Each row is followed by its class.
[ 40   4  -8  38  55  24 -30 -28  -8  18 -47  32  18  17 -28  22  -2  18
 -29   0 -69   3 -33  13   7 -34 -49   3  15  25 -25  -6 -71  20 -16  29
   0 -54   6  37  52  21  35] : D
[-13  -5 -24   0  -1  -4 -20 -47 -30  27  28  36 -17  11 -57  11 -17  -2
  29 -14   2 -63  42  31 -62  34  16  39  59  35 -27   8 -20 -54  10  -3
 -11  51   8  15 -10  38   3] : L
[ 25  48   4   5  20 -15 -32  19  -7  46  26 -17 -28 -40  45 -79  -7 -48
  37  10  71  44  20  17   8  76   4 -27 -53 -32 -25 -17  75 -19  -5 -17
  23  -1 -21  -3   6  25 -13] : J
[  8  11 -34  10  -3 -15 -32  12   2  68 -12  33 -31  23 -42  -5 -52 -30
  33 -24  -7 -37  45  89 -74  59  21  29  21  17 -85  -6   3 -33 -15  25
   5  44  -2  25 -37  65  48] : C
[ 12  12 -51   5  -5  12 -10 -68 -39  23  -8  16 -42  21 -59  12 -27 -34
   0 -31  -3 -67  20  40 -49  64  12  53  56  19 -33  13 -32 -96  -4  55
  -6  48 -15  38   0  17  -3] : P
[ 41  -5 -11  47  21  15 -35 -39  12  44 -32   1   2  35  -5  -3   1   1
 -34   5 -62  21  19  27  26   9 -32  17 -15 -14 -32   3 -45   0 -18  53
   2 -19  18  56  40  15  28] : W
[ 30   6  -7  35  25  17 -12 -44 -10  18 -59  43  17  -1 -22   9  -3  53
 -44 -11 -30 -17 -29  37 -13 -33 -47   7  43  26  -6 -21 -50  49  11  -8
  -7 -22  19  16  27  35  -7] : R
[ 49  18   7  32  36  42 -35 -20   1  51 -16  12  17  12   0   5  -6  15
 -30  10 -63  -8 -19  20  17  -3 -47   0  -7  13 -26   7 -63   8  -7  33
   8 -43 -10  25  52  14  29] : T
[ -9  58 -35   2  16 -13 -15 -15   0  19   7  25 -30 -50  21 -43  19 -66
  70  12  74  34  59 -21  51  82   5  25 -33  -4  -1  -2  76 -52 -15   3
  38  36   1   8   8  -1   4] : U
[-22  21 -30  19  14 -30 -25 -51 -16  16  35  27 -25  41 -68  -1 -13 -47
  35 -21 -21 -17  20   4 -48  56   8  59  19  24 -45   7 -23 -77 -12  58
 -14  39 -32  24 -14  28 -11] : L
[  9  -8 -34   1  -2   2 -35 -59 -19  27   7  39 -29  21 -87  16 -35 -21
  41 -13  -2 -47  38  84 -72  50 -11  43  63  34 -75   3 -24 -39 -16  26
  -9  38  -3  22 -26  40 -10] : F
[ 38  10   1  41  28  13  -3 -29  21   6 -33  31  12  20 -23  11  10  25
 -22 -33 -55   3 -14   0  17  -9 -45   8   8  13 -18  -3 -66  12 -26  31
  -5 -23  18  26  29  27  36] : L
[ 16  11 -41   3   8   0  -7 -32   6  39 -16  42 -32  26 -24  -6 -42 -12
  26 -39   0 -43  30  65 -65  56  21  35  48   9 -46 -11 -16 -41 -13  40
 -12  46 -21  19 -42   3  23] : U
[ -8  11  -9  19   1   8 -45 -33 -72  95   9  -6 -39  24 -25 -33 -22 -37
  16  -7  31 -58   9  70 -85  53   5  30  45 -16 -59 -16   3 -18  22 -20
  -4  20 -34  38   3  61 -14] : P
[-11  26 -51  23  18  -6  -9 -22   6  31 -36  30 -58  39 -52   8 -32 -37
  42 -27 -31 -18  54  20 -26  74  27  58  32  18 -56   3  11 -90 -28  83
   6  54 -11  41 -42  15  33] : T
[ 31  14 -14  23  29  19 -19 -29  12  51 -40  16  -8  39   9   0 -10  19
 -49 -19 -63  -3 -13  17   1 -10 -22  -1 -16  -1 -40   6 -63  -5 -14  45
  10 -15  -7  32  39  17  23] : Z
[-11  23 -66   2  12  -3 -10 -31   9  30 -22  38 -26  46 -64  10 -54 -41
  16 -28 -22 -39  16  64 -68  62  18  57  48  29 -63  11 -19 -71 -33  76
   1  51   4  30 -49  20  19] : T
[ 10  32 -29   3  -2 -14   1 -25   7  53  15  20 -54  14  -8 -22 -32 -37
  50 -33  31 -28  32  81 -36  70   9  -8  47  17 -48 -17  15 -90 -20  37
 -23  48 -10  15 -28  32 -15] : U
[-21  58  -7 -26  17 -22 -20  -3  -2  15  51  23   2 -67   1 -55  -2 -43
  49   4  64  17   1  10 -12  37   9   3   1  12 -27 -17  59 -27  -4 -63
  15  33  10 -32  19  43 -36] : J
[ 23  10 -19  44  29  -3 -29  -7  13  31 -35  21  13  30 -30  12  -3   2
 -19  -9 -48  28 -32  22  33  -3 -88   1  -2  22 -24   1 -54  10 -31  66
   1 -29  16  41  30  15  20] : U
[ 34  45   1  29  36  21   2 -33   3  10 -42  26  15  20 -19  -1 -17   1
 -43 -20 -41  -6 -31  20   4   0 -31 -13   6  21 -37   0 -58  13  -4  50
  -6 -30 -27  10  10   1  22] : Z
[ 16  -2 -27   8  -1   1   1 -37  -7  52 -11  33 -43  20 -23 -16 -35 -11
  11  -1   2 -44  35  71 -54  43  35  42  58  25 -58 -15  -3 -74 -11  22
 -19  43  -1  31 -15  45  34] : B
[-24  -1 -36  12  -4   2 -38 -72 -36  64   6  33 -24   7 -70  28 -22 -31
  46 -16  -1 -61  35  58 -69  50  -8  55  70  43 -49  18  -3 -38   5  29
 -15  51  10  13 -19  22  14] : P
[-26  59 -36   1   8 -21 -51   5  11  28  25   9 -38 -32 -26 -56   1 -93
  66  12  64  34  37  21  -2  56  13   8 -32  -2 -56  -1  89 -22  -1 -24
  34  15   1 -12 -18  33 -34] : F
[ 17  10 -21   8  10 -15 -45  -2 -24  62  -3   2 -29  20 -15  -1 -42 -15
  26   2   2 -32  29  57 -61  74   7  53  29  -8 -57   4  10 -51 -13  19
  -1  40  -8  44 -14  21  30] : T
[ 13   4 -56  45  -4 -17 -33   1  12  46 -42  28 -41  24 -69  -4 -67 -40
  35 -34   7 -20  51  52 -62  73 -22  42   4  10 -30  28  25 -56  -4  81
   9  55   1  22 -40   5  56] : R
[ -1   4 -29 -13  16  11 -40 -28 -29  56   7  35 -44  15 -66   7 -27 -25
  33 -33 -25 -56  34  51 -55  62  20  57  51  22 -63 -12 -33 -63  -3  44
   2  49 -37  14   2  38   9] : J
[ 46  17  -3  39  22  19 -43  -6  -1  25  -9 -10  -2  31 -24  -6  -8  -7
 -50 -14 -58  12 -32  34  22 -16 -39 -22 -27  12 -40  -5 -55  29   1  32
   2 -55 -24  36  29  34  -3] : F
[ 41  -9 -27  23   5  22 -25 -55  14  16 -23  12  32  33 -40  10   2  34
 -44  21 -44 -25 -21  22   6  -7 -71  37  61  20 -43   0 -89 -40 -24  33
  15 -10  49  42  51  35  22] : C
[ 20 -13 -30  29  47  38 -37 -49 -13  28 -62  28  27  25  -8   2   9  11
 -17   8 -76 -30 -28   6  -6 -20 -32  29  20   3   4  27 -63   6  -3  61
  29 -17  42  40  58  10  50] : D
[ 12   0 -32  46  37   5 -22 -36  25  26 -46   1  20  63  -2 -12  -7  -2
 -44 -21 -64  16 -16   8  19   6 -28  22 -22 -13 -19   4 -62  -7 -27  74
  18 -10  18  52  32  12  50] : W
[ 24  26 -25   6   8   6 -36  -5  -2  71  20  27 -45  39 -11 -27 -41 -34
  39 -53   9 -38  31  58 -65  44   2  27  15 -19 -68  -6  -2 -43  -6  16
  -5  47 -15  21  10  44   2] : D
[  8  19 -14   3  12  -2  -8 -44 -27  52  19  35 -52  -1 -41  10 -20 -37
  47  -7  19 -35  51  47 -28  66   9  38  45  16 -51 -15  -9 -69 -11  42
 -31  36 -39  23   2  31 -27] : U
[ -4  70 -13  -4   6   0 -49   1 -19  22  38  13 -45 -62  -2 -52  11 -80
  45  16  54  37  11  14  11  52   9  10 -35  -3 -21   3  83 -24   4 -22
  22  15  11  -6   9  26 -57] : F
[ 46   0   8   7  15  36   1 -70 -17  13 -13  12  18  14 -19  15   3  42
 -48  -8 -55 -32 -49  33   6 -32 -42  14  63  27 -17 -32 -83  -6  -3  23
   2 -30   0  32  62  34 -34] : J
[   1   15  -37   43   21   18  -26  -39   35    7  -25   11    4   47
  -47   20   22  -24  -32  -31  -69   24  -53  -20   15  -18 -109   30
    9   41   -9    1  -65  -23  -28   88   18  -15   20   44   46   32
   13] : B
[  3  73  -5   2 -10  -2 -33  -2 -32  17  40   4 -45 -43  35 -62  14 -54
  47  -6  74  42  30  -4  17  87   3   9 -38 -31  19 -30  80 -38  18 -36
  24  45  -4   9  20   6 -43] : W
[ 28  83   7  -1   7 -19 -22  25   8  19  28   8 -23 -39  38 -80  -5 -27
  22 -19  97  44  -3  12 -21  57  -6 -17 -59 -44 -27 -27  61  -1  -9 -59
  11  11 -35 -21   0  26 -34] : Z
[  3  16 -47   4  14   8 -21 -35  -9  39  -9  66 -48  26 -55  13 -33 -19
  35 -39  10 -32  49  45 -54  56 -24  46  42  39 -48  -7  -8 -54  -8  53
  -8  52 -15  20 -20  14  -3] : U
[ 18  25 -38  12  14 -15 -36   5 -18  59 -19  24 -41  11 -31 -16 -48 -55
  42 -25  -4 -26  49  54 -47  81  13  33   9  -2 -38  14  10 -69 -20  56
  -2  46   3  38  -7  20  42] : D
[ -7  21 -11  19   1 -20 -47   6 -50  40   0  14 -48  12 -68  18 -43 -36
  29 -28 -17 -36  34  22 -58  40   4  31  26  16 -38   4  16 -54   2  49
   6  41 -28  34 -31  24 -11] : J
[ 16   3  -4  47  33  12 -14 -16  45  23 -45  23   4  36 -31  13   3  -3
  -3 -12 -62  23  -2   2  28   5 -53  29   1  24 -23   4 -51 -17 -20  86
  12 -17  18  24  27   2  41] : R
[ 29   8   4  47  21  14 -34 -16  -2  48 -31  17  -7  14   6  -3  -1   7
 -32  -4 -46  20 -30  10  15 -13 -31  34  -6 -14 -19   7 -48 -15 -13  34
  10 -13   3  39  52  12  32] : R
[ 18   2  -1  28  35  25  -5 -35  -1  20 -32  24   1  21 -26  16   5  13
 -36   6 -59  -5 -64   7  13 -46 -49  16  36  28 -40  -6 -59  -2 -16  32
  -1 -30   6  29  54  36  11] : B
[ 33   8  -3  29  17  -6 -10 -29  -8  42 -16  17  21  14  -7 -13  -3   9
 -37  -6 -32 -12 -33  52 -18 -15 -45 -11  27  15 -21 -15 -52  21  -6 -11
 -20 -33  23  26  27  49   3] : L
[ 43  15 -12  51  35  44 -33 -18   0  58 -46   9  13  29   3 -10   4  11
 -48  -9 -66   7 -38  22   3  -2 -53  11 -17  -4 -16   3 -61  41  -7  59
   6 -40  -5  39  28  28  29] : T
[-16  75   2   6  12 -29 -46  24 -29  44  35  17 -19 -64  31 -68  -5 -57
  41  14  84  43  20  12  27  76  45   9 -58 -21  -7  -1  81   3  19 -42
  17  30 -13 -15   4  19 -11] : R
[-22  50  -1 -10  12 -18 -48   7  -3  21  57  -2 -13 -50 -16 -48  24 -55
  71  42  65  30  16 -20  16  61 -26  19 -12  13 -33 -11  64 -41   4 -43
  37  22   4   3  36  43 -42] : B
[ 17 -11   6  31  31  36 -32 -70 -31  41 -44  28  20  -8 -21  11   9  21
 -32  27 -58 -17  -5  19  13 -22 -13  29  20  32 -27  20 -59  21   7  32
   1 -31   5  29  43  16  32] : F
[-38  54  -2  -3  17 -32 -40  30   6  27  52  30 -29 -38 -15 -40  -8 -61
  90 -10  76  42  55   3   4  78  21   3 -45   3 -26   1  86 -22 -24 -39
  30  31   4 -13 -17  25  19] : L
[ 14  -5   4  30  18  31 -12 -51   6  28 -25  34  13  33 -35  24  11  31
 -25  -7 -52   3 -12   0  -2 -14 -50  17  27  21 -32 -17 -82  42  -2  53
  -6 -30  -2  21  14  29 -12] : C
[ 24 -15 -37  53  46  24 -34 -29   9  61 -76  27 -11  25   2  -1  -6   0
 -28  10 -62   0  -9  17   1   8 -17  38   1  -2 -12  13 -46  -7   9  67
  19 -14  37  38  38  10  62] : R
[ 69  -1 -13  45  20  29 -28 -45 -18  58 -59  -1  11  19  19 -25   2  38
 -57   9 -39 -12 -34  27   0 -22 -49  -8  25 -15 -10   1 -59  21  -2  28
  -6 -39  24  49  38  15  -1] : D
[ 29  13 -24  29  44  43 -25 -65 -20  42 -64  25   7  24 -31   0   3  24
 -53  19 -39 -25 -15  29  -7 -13 -58  10  37  35 -57   9 -49  11   8  35
  14 -27   7  35  40  33   7] : Z
[-11  70  -9   6  21 -15 -42  -7 -16  37  25  17 -40 -39  -5 -57  -1 -58
  44  14  77  22  32  10   0  78   8   2 -10 -14 -20  10  78 -45 -11 -11
  16  19  35   4   0  23 -38] : L
[ 10  19 -33  31  38  32 -41 -43  -1  63 -60   1 -12  39  -5  -9   6 -20
 -27 -14 -81 -23 -35  26  -9  14 -24   2  16   3 -48   1 -55  -9   6  81
  23 -20   7  25  40  35  21] : J
[ 37   4 -23  41  38 -11 -46 -22  16  40 -51  29  30  27 -12   0 -26  13
 -40 -25 -59  -5 -16  30 -20 -14 -50  12   7   5 -28  12 -57  15  -5  17
  19 -31  28  47  29  13  49] : L
[  9  38 -57  18   2  20 -20 -24 -11  27 -47  42 -72  21 -66  44 -48 -34
  17 -39 -23 -40  46  36 -44  77  16  38  32  34 -33  13  -2 -84 -18  94
  -8  42 -18  19 -46 -10  40] : T
[ 43  23   4  21  -4  30 -42 -35  -8  19 -16  -8  12  10 -22   8   4  20
 -58  -5 -53 -12 -48  35  -5 -37 -37   3  16  10 -40  -9 -66  34   2  -8
   9 -42  -4  36  42  30 -25] : F
[ 67 -29  -6  41  23  32 -12 -49   4   2 -52  12  36  39  -3   9 -14  44
 -65   0 -60 -11  -9  22   7 -39 -61   7  -6  -3  -6  11 -76   0 -15  34
  18 -32  11  54  60   2  44] : W
[ 21  -4   9  23  35  12 -21 -23   5  40  -4  25  38  12  14 -14   3  30
 -52 -16 -44  -7 -38  18  19 -39 -47 -10  -2  12   5 -14 -72  53  -2  -6
 -12 -36   4  13  62  50  31] : B
[  4  16 -42  11  11   9 -27 -43  -2  48 -24  53 -32  23 -50   3 -25  -5
  24 -33   6 -48  37  58 -57  44 -11  37  58  22 -57 -12 -17 -27  -8  31
 -16  37 -18   6 -23  21  15] : U
[-27  15 -61   0  12  23 -39 -42 -21  45   2  30 -57  24 -81  26 -28 -68
  30 -43 -38 -53  27  29 -61  63  19  61  34  32 -48  27 -23 -88  -5  71
  15  55 -17  27  -4  13  19] : P
[ 23  -9  -2  23  33  14 -14 -31   2  11  -1   5  37  14  17  -8 -10  27
 -33  11 -60   6   3  -1  30  -9  -7  -8 -34  13  -1  12 -48   4   8  13
  12  -8  10  32  59   9  41] : W
[ 20  33  -9  32  31 -16 -34  -5  10   3  -9  21  31  23 -31   5 -28  16
 -40   0 -70  28 -26  -1  34   4 -33  14 -15  31 -45  10 -58 -23 -30  49
  19 -13  19  51  38  26  30] : C
[-11   2 -14  -2  -1  -1 -61  -4 -34  82  43  -9 -41  20 -23 -14 -37 -29
  33 -29   6 -40  21  57 -67  61  31  40   4 -10 -55   5  14 -31  12  -7
  10  43 -34  31   7  35  12] : P
[ 32  -9  15  51  39   8 -11 -27   0  24 -58  22  24   7 -38  21  -3  26
 -20   8 -48  -9  -4  11  -1 -28 -39  10  25  17 -29   9 -50  18 -20  23
   8 -46  22  48  23  29  39] : L
[-32  57   3 -12  22  -3 -30  18 -21  19  47  16 -37 -63  30 -45  13 -36
  66   3  69  35  14  -9  29  79  20  -2 -36  16  19   5  88 -25  11 -24
  23  52  10 -28   8   9  -6] : R
[-13  67  -5 -26  -1  -8 -29 -10   6  43  50  -1 -10 -29   5 -70  13 -45
  67   6  96  -5  30  26 -18  72  -3   5  -1 -26 -50 -22  58  -5   6 -58
  32  39  -4 -19   8  47 -63] : Z
[  3 -22 -43   8   4 -15 -19 -46 -25  37  11  20 -19  21 -54  12 -20 -39
  42  -4   3 -53  62  50 -50  58  22  65  40  15 -43  -5  -4 -34  -3   9
  -1  37   1  36 -21  33  26] : P
[  5  18 -45   5  -8   0 -28 -43 -20  35 -13  12 -45  34 -23 -18 -40 -27
 -11 -37   0 -57   8  63 -87  32  21  12  28  -6 -50   5 -19 -51  10  15
  -8  36 -13  21  -7  48 -16] : F
[ 34  -8 -50   8   0  36 -23 -95 -32  32 -14  55 -14  12 -67  27 -31  -1
  16  -6   0 -82  17  84 -69  14 -48  53  92  50 -48  18 -31 -74   0  42
   4  42  -8  31  15  21  -2] : U
[-22  -1 -31  -8   0  10  -8 -86 -22  39  16  49 -25   8 -61  24 -21 -18
  47  -7 -11 -76  58  50 -66  42  67  73  78  42 -56   5 -17 -70  13  15
   2  59  -3  25  -7  37   6] : L
[  1  47  -9   7   5  -8 -18 -16 -15  37  29  10 -25 -47   0 -38  22 -56
  51  25  89  27  47   0  25  61 -35  19  -2  -4 -25   1  65 -33 -25  -8
   6  29   8  15   4  25 -40] : U
[ 45  -6  -9  29  19  10 -42 -39 -26  62 -38   0  15  17  20 -21  -5  12
 -59   9 -26 -10 -29  27   0 -19 -52   2  14 -24 -15  -3 -67 -20   6  22
  22 -37  15  51  71  34 -11] : J
[ -35   11  -55    0    4   -8  -41  -54  -23    5    9   41  -16   26
 -114   21  -25  -46   33  -21  -28  -49   17   62  -74   30  -21   42
   45   63  -55   12  -22  -39   -7   41    3   42   -1   18  -14   63
  -22] : F
[-19 -18 -40  -3  -1  -4 -32 -50 -40  54  25  37 -13  19 -52   2 -16 -29
  15  24   1 -65  27  46 -61  21  -5  40  51  38 -37   7 -28 -44  12   5
 -15  39   6   9  11  57   5] : B
[  1  53  -1   1  18 -13 -34  24   3  12  37   9 -16 -48  -1 -42 -15 -55
  60  19  57  45  45   8  27  75  10   2 -66  -2 -18   5  81 -39 -25 -16
  30  26   3  -3  17   3  20] : W
[-10  76 -16  -7  -1 -17 -22  -3   2  17  31  14  -4 -39   5 -57   1 -52
  18  -4  70  34  -6  15   7  40 -20   1 -15  -2 -44  -7  61 -17 -11 -32
  18  23   2  -8  11  52 -38] : C
[ -4  20 -21  17  35 -25 -54  12 -26  64   6  15 -36   9 -36 -21 -40 -48
  49 -14  14 -26  38  56 -74  85  21  21   8  -1 -68  10  23 -27  -6   3
   4  31 -10  29 -30  44  42] : L
[-14  16 -26  -8  -4   7 -48 -65 -38  55  45  41 -25  14 -53   7 -21   0
  44  -8   3 -57  57  39 -43  59  -3  58  70  27 -52   3 -12 -53  17   1
 -17  65 -20   9   0  29 -23] : T
[-11  31 -45  10  10  -6 -54 -20   2  19  29  34 -60  42 -66  22 -22 -38
  71 -41 -20 -11  49  17 -40  67  -4  61  35  34 -60   5  21 -80 -28  56
   5  73  12  34 -23  12  15] : D
[ -9  52 -15  -5  18 -19 -26  29 -18  21  26  -1 -31 -78  37 -53  -3 -78
  55  -1  72  44  22 -12  18  86  42  19 -63 -22  21   5 103 -33  -7 -39
  34  27   3   2   5  -9  38] : P
[-20  -5 -16  17  -4   2 -41 -35 -48  67  15  32 -37   5 -42  -5 -10 -27
  47   5   2 -48  35  46 -89  38  -1  51  44   3 -39  -1  -1 -17  26 -11
 -11  56 -14  11  -1  55  -9] : R
[  3  11 -66  12  12  -5 -43 -30   6  48 -31  49 -32  46 -51  -3 -49 -31
  43 -48 -12 -32  37  56 -73  54   0  47  31   6 -66  14 -13 -56 -23  51
  14  54   0  28 -20  14  48] : D
[ 17  14 -30  17  -7   7 -24 -45 -26  23  10  37 -41  10 -65  17  -9 -13
  48 -17   8 -36  30  33 -50  51 -59  42  58  32 -24 -11  -6 -55  -7  41
 -11  48  -7  28  -8  23 -32] : U
[  4  14 -25  12   8  11 -38 -27 -14  51  17  53 -17  15 -81   6 -34 -20
   9 -32 -11 -38  17  56 -60  19 -33  26  40  43 -46 -14 -30 -15  13  36
 -14  13 -31   0 -10  52 -20] : C
[-33   2 -45  25   5 -24 -15 -19 -10  41  -9  33 -45  27 -93  23 -26 -79
  65 -35 -10 -21  74  26 -46  82   0  60  18  30 -45   8  11 -53 -30  73
 -11  50  -8  26 -50  24  43] : P
[ 24  11  -6  32  22  29 -26 -31   0  64 -32  15  17  32  26 -42   9  11
 -65 -20 -52  -7 -39  14  -4 -26 -34   0  -6 -31 -17  -7 -73  31  11  29
   2 -31  -7  21  52  52   5] : C
[-20  76  -1  -7  19 -15 -46  39 -14  14  29  15 -27 -53  27 -34  15 -64
  56 -18  63  47  19 -34  14  44  -5 -21 -55  -6  11   1  72  -5  -3 -35
  23  15  -4 -15   4   1 -14] : D
[-12  77   3  -2   4  -9 -43   6 -11  46  52 -14  -7 -43  24 -72  19 -50
  53  33 113  17  16   0   0  74 -28  -1 -22 -27 -27  -3  80 -14  -4 -50
  13  21  13 -23  10  41 -55] : T
